Small tables with named rows and columns. After each table, cells are looked up by row and column.

Dok.tsv
	Toso	Fonel	Zafupa
Givef	80.27	52.31	69.95
Sudufir	24.18	57.34	30.88
Bom	18.54	51.18	33.85
Suf	40.14	27.99	70.83
Vas	43.20	28.27	72.39
Rumud	82.75	49.86	73.98
Nel	82.85	58.06	65.57
Sobag	33.12	26.95	67.67
Nisis	82.03	51.83	71.52
Rar	18.83	45.87	39.50
Lurite	63.49	78.38	32.89
Les	18.70	50.81	34.32
Vol	42.90	29.20	71.25
Pip	39.21	25.64	72.70

What is the Fonel of Les in Dok?
50.81
What is the Zafupa of Vol in Dok?
71.25
What is the Toso of Pip in Dok?
39.21
What is the Zafupa of Suf in Dok?
70.83
What is the Toso of Lurite in Dok?
63.49
What is the Toso of Nel in Dok?
82.85
What is the Zafupa of Vas in Dok?
72.39
What is the Toso of Nisis in Dok?
82.03
What is the Zafupa of Rumud in Dok?
73.98
What is the Zafupa of Rar in Dok?
39.50

Table Suzek
	Sarir	Guz	Zofifu	Bis	Vorun	Sugop	Rim
Vit	53.515	-73.838	31.198	-0.181	30.178	28.020	15.526
Vugit	25.138	-18.730	25.540	-12.465	34.385	29.121	21.615
Vos	44.078	-38.863	38.234	33.864	16.615	14.546	8.735
Vazog	13.605	1.638	22.550	4.059	29.808	33.985	28.036
Muf	44.541	-3.530	30.138	53.003	0.412	8.024	23.864
Gevas	4.240	11.552	21.372	14.676	27.383	38.744	30.296
Fidekor	39.499	12.030	36.183	76.014	-5.174	2.715	19.133
Dagunef	-1.630	28.555	20.020	19.849	22.897	38.064	29.410
Redadu	27.662	39.219	39.071	74.944	-14.426	2.819	6.769
Tevo	-10.638	46.460	22.031	27.390	22.667	40.065	31.482
Begasuv	24.039	61.506	27.196	98.112	-12.531	3.976	-4.850
Veduri	-17.289	65.619	13.801	32.083	22.444	39.783	31.819
Tob	7.973	64.980	5.644	96.916	-26.926	-1.733	13.035

Sugop of Redadu: 2.819
Guz of Redadu: 39.219
Sarir of Tevo: -10.638
Rim of Dagunef: 29.410
Rim of Tob: 13.035
Bis of Tob: 96.916
Vorun of Begasuv: -12.531
Sarir of Fidekor: 39.499

Table Madat
	Fera	Fumumo	Lobivo	Vis	Dabiduv
Rirefib	58293	55408	71213	45072	41170
Tiketo	57910	14598	35874	57943	61350
Voko	81349	56612	62775	62307	44050
Robib	54197	78225	84716	49620	84391
Gositog	56498	44936	68931	62762	46505
Tigoz	48431	58705	87044	69370	49620

Gositog, Fumumo: 44936
Tigoz, Dabiduv: 49620
Rirefib, Dabiduv: 41170
Tiketo, Vis: 57943
Tiketo, Fera: 57910
Voko, Fera: 81349
Voko, Fumumo: 56612
Tiketo, Dabiduv: 61350
Rirefib, Fera: 58293
Robib, Fumumo: 78225
Tigoz, Vis: 69370
Voko, Vis: 62307
Tigoz, Fera: 48431
Tigoz, Lobivo: 87044
Gositog, Lobivo: 68931
Rirefib, Lobivo: 71213

Table Tekodo
cols = Ziz, Vibi, Dib, Zibeg, Lezuf, Pena, Vokifen, Sus, Raf
Zul: [-11.62, -8.87, 24.08, -33.89, -49.91, -25.37, -3.12, -14.74, -14.96]
Dopobe: [-13.65, 2.57, -66.21, -2.78, -24.29, 17.40, -8.10, -19.16, -17.00]
Div: [-18.74, -42.89, -48.20, -28.29, -98.16, -25.54, -25.41, -21.07, -29.33]
Levidat: [-35.94, 3.69, -83.64, -9.49, -3.30, -2.76, -0.95, 6.25, -4.04]
Vagesi: [-20.51, -12.66, -23.64, -26.62, -86.79, -52.21, -33.08, -12.40, -13.70]
Bedarer: [-11.97, -46.01, 55.72, -24.29, -17.92, 25.36, -14.73, -22.72, -1.08]
Litir: [-12.25, -10.54, -31.78, -28.70, -21.44, -8.39, -8.43, -13.48, -11.40]
Zov: [-27.98, -94.60, -20.87, -32.99, -2.04, -5.13, -38.17, -22.17, -1.85]
Lusu: [-34.33, -22.87, -5.84, -27.12, -59.17, -6.48, -28.27, -6.20, -36.46]
Kidami: [-32.06, 0.12, -48.12, -25.53, -53.18, -35.27, 5.23, -5.61, -51.35]
Lusi: [-28.04, -48.15, 39.29, -13.74, -3.42, -6.09, -43.16, 10.84, -33.13]
Rudo: [-19.37, -27.22, -9.46, -14.73, -54.39, -38.90, -31.65, 2.80, -24.80]

Vokifen of Levidat is -0.95
Pena of Lusu is -6.48
Ziz of Litir is -12.25
Vokifen of Zul is -3.12
Raf of Bedarer is -1.08
Dib of Kidami is -48.12
Vibi of Div is -42.89
Vokifen of Div is -25.41
Pena of Bedarer is 25.36
Raf of Div is -29.33
Zibeg of Zul is -33.89
Lezuf of Div is -98.16
Pena of Div is -25.54

Table Vor
columns: Bero, Kar, Fidov, Zugoguf, Mebomis, Fak, Kiro, Mut, Zomu
Gib: [468, 432, 668, 657, 249, 612, 519, 446, 662]
Zis: [809, 641, 935, 561, 843, 576, 344, 470, 752]
Sege: [830, 648, 736, 797, 719, 546, 110, 699, 743]
Sodi: [337, 472, 210, 668, 453, 441, 110, 572, 281]
Nedal: [727, 702, 291, 919, 507, 547, 272, 857, 253]
Diton: [534, 538, 535, 536, 534, 540, 536, 538, 537]
Mur: [595, 603, 506, 169, 951, 484, 734, 492, 468]
Dus: [653, 605, 537, 312, 843, 553, 665, 521, 451]
Vekoduv: [667, 186, 232, 226, 370, 707, 617, 861, 873]

What is the Mut of Mur in Vor?
492
What is the Kiro of Sege in Vor?
110
What is the Bero of Gib in Vor?
468
What is the Bero of Mur in Vor?
595
What is the Mebomis of Gib in Vor?
249
What is the Fidov of Dus in Vor?
537
What is the Bero of Nedal in Vor?
727
What is the Mut of Gib in Vor?
446
What is the Fidov of Sodi in Vor?
210
What is the Kar of Vekoduv in Vor?
186
What is the Fak of Nedal in Vor?
547
What is the Zomu of Zis in Vor?
752
What is the Fak of Sege in Vor?
546
What is the Zomu of Gib in Vor?
662
What is the Bero of Dus in Vor?
653
What is the Zomu of Nedal in Vor?
253
What is the Fak of Vekoduv in Vor?
707
Which row has the largest Bero? Sege

Table Kob
fields: Vib, Gizoga, Zipeb
Genitap: [145, 62, 164]
Vamig: [140, 32, 238]
Piz: [69, 152, 20]
Ref: [107, 67, 210]
Gim: [119, 113, 52]
Bag: [13, 202, 28]
Kad: [122, 64, 195]
Padomem: [169, 66, 88]
Kikoga: [155, 43, 170]
Kuvikov: [34, 91, 48]
Pasodiz: [157, 57, 171]

Zipeb of Pasodiz: 171
Gizoga of Genitap: 62
Gizoga of Kad: 64
Vib of Bag: 13
Vib of Pasodiz: 157
Zipeb of Vamig: 238
Gizoga of Padomem: 66
Vib of Gim: 119
Vib of Kuvikov: 34
Vib of Kikoga: 155
Zipeb of Kuvikov: 48

Dek
|  | Tik | Zus | Zodolav | Foz | Bomefi | Ged |
|---|---|---|---|---|---|---|
| Duga | 5974 | 6018 | 5839 | 4536 | 4943 | 9671 |
| Tonuno | 1637 | 2709 | 4193 | 5974 | 5974 | 9036 |
| Doziva | 3748 | 6200 | 6645 | 5767 | 9473 | 6560 |
| Fof | 5267 | 3037 | 3834 | 5334 | 6237 | 7513 |

Ged of Doziva is 6560
Zus of Duga is 6018
Ged of Duga is 9671
Foz of Duga is 4536
Tik of Fof is 5267
Bomefi of Fof is 6237
Tik of Duga is 5974
Zodolav of Fof is 3834
Zodolav of Tonuno is 4193
Tik of Doziva is 3748
Tik of Tonuno is 1637
Bomefi of Duga is 4943
Zus of Fof is 3037
Row with the largest Bomefi: Doziva

Table Ruvu
	Lonok	Zukabif	Novemon	Tok	Gubenu	Lupida
Mut	113	120	88	85	103	75
Ruzavo	89	105	202	88	216	114
Gafire	115	113	81	101	93	87
Tufaki	103	142	186	98	178	119
Lem	101	148	152	55	182	49
Kof	96	91	141	115	151	118
Gez	131	124	125	108	131	117
Suf	117	108	141	118	142	133
Vut	133	82	136	77	182	99
Teleze	83	94	123	103	116	108
Ruvob	79	176	130	146	93	108
Tam	153	188	107	114	92	109

What is the Lonok of Tufaki in Ruvu? 103
What is the Novemon of Vut in Ruvu? 136
What is the Tok of Mut in Ruvu? 85
What is the Zukabif of Suf in Ruvu? 108
What is the Zukabif of Mut in Ruvu? 120
What is the Tok of Gez in Ruvu? 108
What is the Novemon of Gafire in Ruvu? 81
What is the Gubenu of Kof in Ruvu? 151
What is the Lonok of Vut in Ruvu? 133
What is the Lonok of Mut in Ruvu? 113
What is the Lonok of Ruzavo in Ruvu? 89
What is the Gubenu of Teleze in Ruvu? 116
What is the Tok of Kof in Ruvu? 115
What is the Lonok of Gez in Ruvu? 131
What is the Zukabif of Teleze in Ruvu? 94
What is the Lupida of Tufaki in Ruvu? 119
What is the Novemon of Mut in Ruvu? 88
What is the Lupida of Tam in Ruvu? 109
What is the Lupida of Kof in Ruvu? 118
What is the Gubenu of Suf in Ruvu? 142

